Here is a tiny trained network, its code and every weight. The questions are about switching its units off for an input and a class, where a switched-off unit gives its printed mean instead of its output.

import numpy as np


def w(rows, s, z=0):
    codes = np.array(rows[::2]) - 128.0
    scale = np.full(codes.shape[1], s)
    scale[-1] = z or s
    return codes * scale


def f(y):
    return np.maximum(y, 0)


def log_softmax(a):
    a = a - a.max(-1, keepdims=True)
    return a - np.log(np.exp(a).sum(-1, keepdims=True))


def net(x, mask):
    res = np.array(x, float).reshape(1, 5) / 4 @ E
    y = f(res @ A[0][:, :-1].T + A[0][:, -1])
    res = res + np.where(mask, y, B[0][:, -1]) @ B[0][:, :-1]
    return log_softmax(res[-1] @ U[:, :-1].T + U[:, -1])


A, B = {}, {}
E = w([
[129,128,128],'x0',
[237,227,60],'x1',
[27,230,37],'x2',
[98,254,246],'x3',
[128,127,127],'x4',
],0.013)
A[0] = w([
[146,37,16,252],'n1',
[16,59,174,226],'n2',
[176,42,231,186],'n3',
[250,124,168,160],'n4',
[104,136,141,79],'n5',
[125,186,209,160],'n6',
[178,201,64,102],'n7',
[23,103,128,133],'n8',
[94,39,211,179],'n9',
[92,54,1,168],'n10',
],0.015,0.012)
B[0] = w([
[220,41,66,251],'n1',
[93,182,52,237],'n2',
[211,201,165,210],'n3',
[106,7,209,193],'n4',
[108,133,105,138],'n5',
[73,122,213,198],'n6',
[214,187,193,195],'n7',
[49,105,45,197],'n8',
[199,239,100,207],'n9',
[180,164,40,231],'n10',
],0.012,0.027)
U = w([
[182,164,107,81],'0',
[119,217,171,187],'1',
[94,111,56,76],'2',
[4,153,121,201],'3',
[158,47,140,4],'4',
[113,94,201,217],'5',
],0.018,0.0026)

Each question gives the input, the list of numbers given to net, and the class t.
The units are the neurons (one row each of A and B). Each row of codes is followed by its name. A weight is (code - 128) times the scale printed after its matrix; where a second scale follows, it is the last column's (A, B and U).
mask holds one flag per neuron, in row order. A switched-off neuron (its flag False) gives its mean, the last column of its row in B, instead of its output. The means were averaged over made-up inputs and are rounded, as every weight is.
A unit's drop is (log p(t) with every unit on - log p(t) with that unit switched off) / (log p(t) with every unit on - log p(t) with every unit switched off).
The circuit of an input: a set's keep is (log p(t) with only the set's units on - log p(t) with every unit switched off) / (log p(t) with every unit on - log p(t) with every unit switched off). Starting from all 10 units, units are removed one at a time, each time the one whose removal leaves the highest keep (on an exact tie, the one counted first), for as long as the keep stays at least 0.8.
units of the circuit, in order: the units of the circuit, biggest drop first
most important unit: the unit with the biggest drop
top k neurons: the k neurons with the biggest drops, biggest first
drop of u: that unit's drop, to one decimal
input [1,2,-8,-5,-3], class 4: units of the circuit, in order : (n4)
input [-8,0,-8,1,1], class 1: top 3 neurons : (n3; n9; n1)
input [3,6,-8,1,8], class 5: units of the circuit, in order : (n4; n1)
input [0,6,0,-3,-8], class 4: units of the circuit, in order : (n9; n4)
input [0,2,-7,1,2], class 5: units of the circuit, in order : (n4; n1)
input [3,0,7,-7,-7], class 2: top 2 neurons : (n3; n9)
input [-8,-4,1,-5,-8], class 2: top 2 neurons : (n7; n8)
input [1,1,-8,-8,7], class 4: top 4 neurons : (n4; n1; n2; n7)
input [-4,-7,6,0,4], class 2: top 2 neurons : (n6; n10)
input [-4,-6,1,-4,-6], class 2: top 2 neurons : (n8; n7)
input [4,1,7,4,-6], class 1: top 3 neurons : (n7; n2; n4)
input [-6,1,0,4,-8], class 5: top 2 neurons : (n9; n2)
input [-1,-5,4,1,-7], class 3: drop of n1 : 0.5
input [-1,6,-6,5,-8], class 5: drop of n4 : 0.2
input [8,3,8,1,7], class 1: drop of n1 : 1.0
input [1,-2,4,2,-1], class 3: most important unit : n1
input [0,-6,4,0,-5], class 2: drop of n6 : 0.3
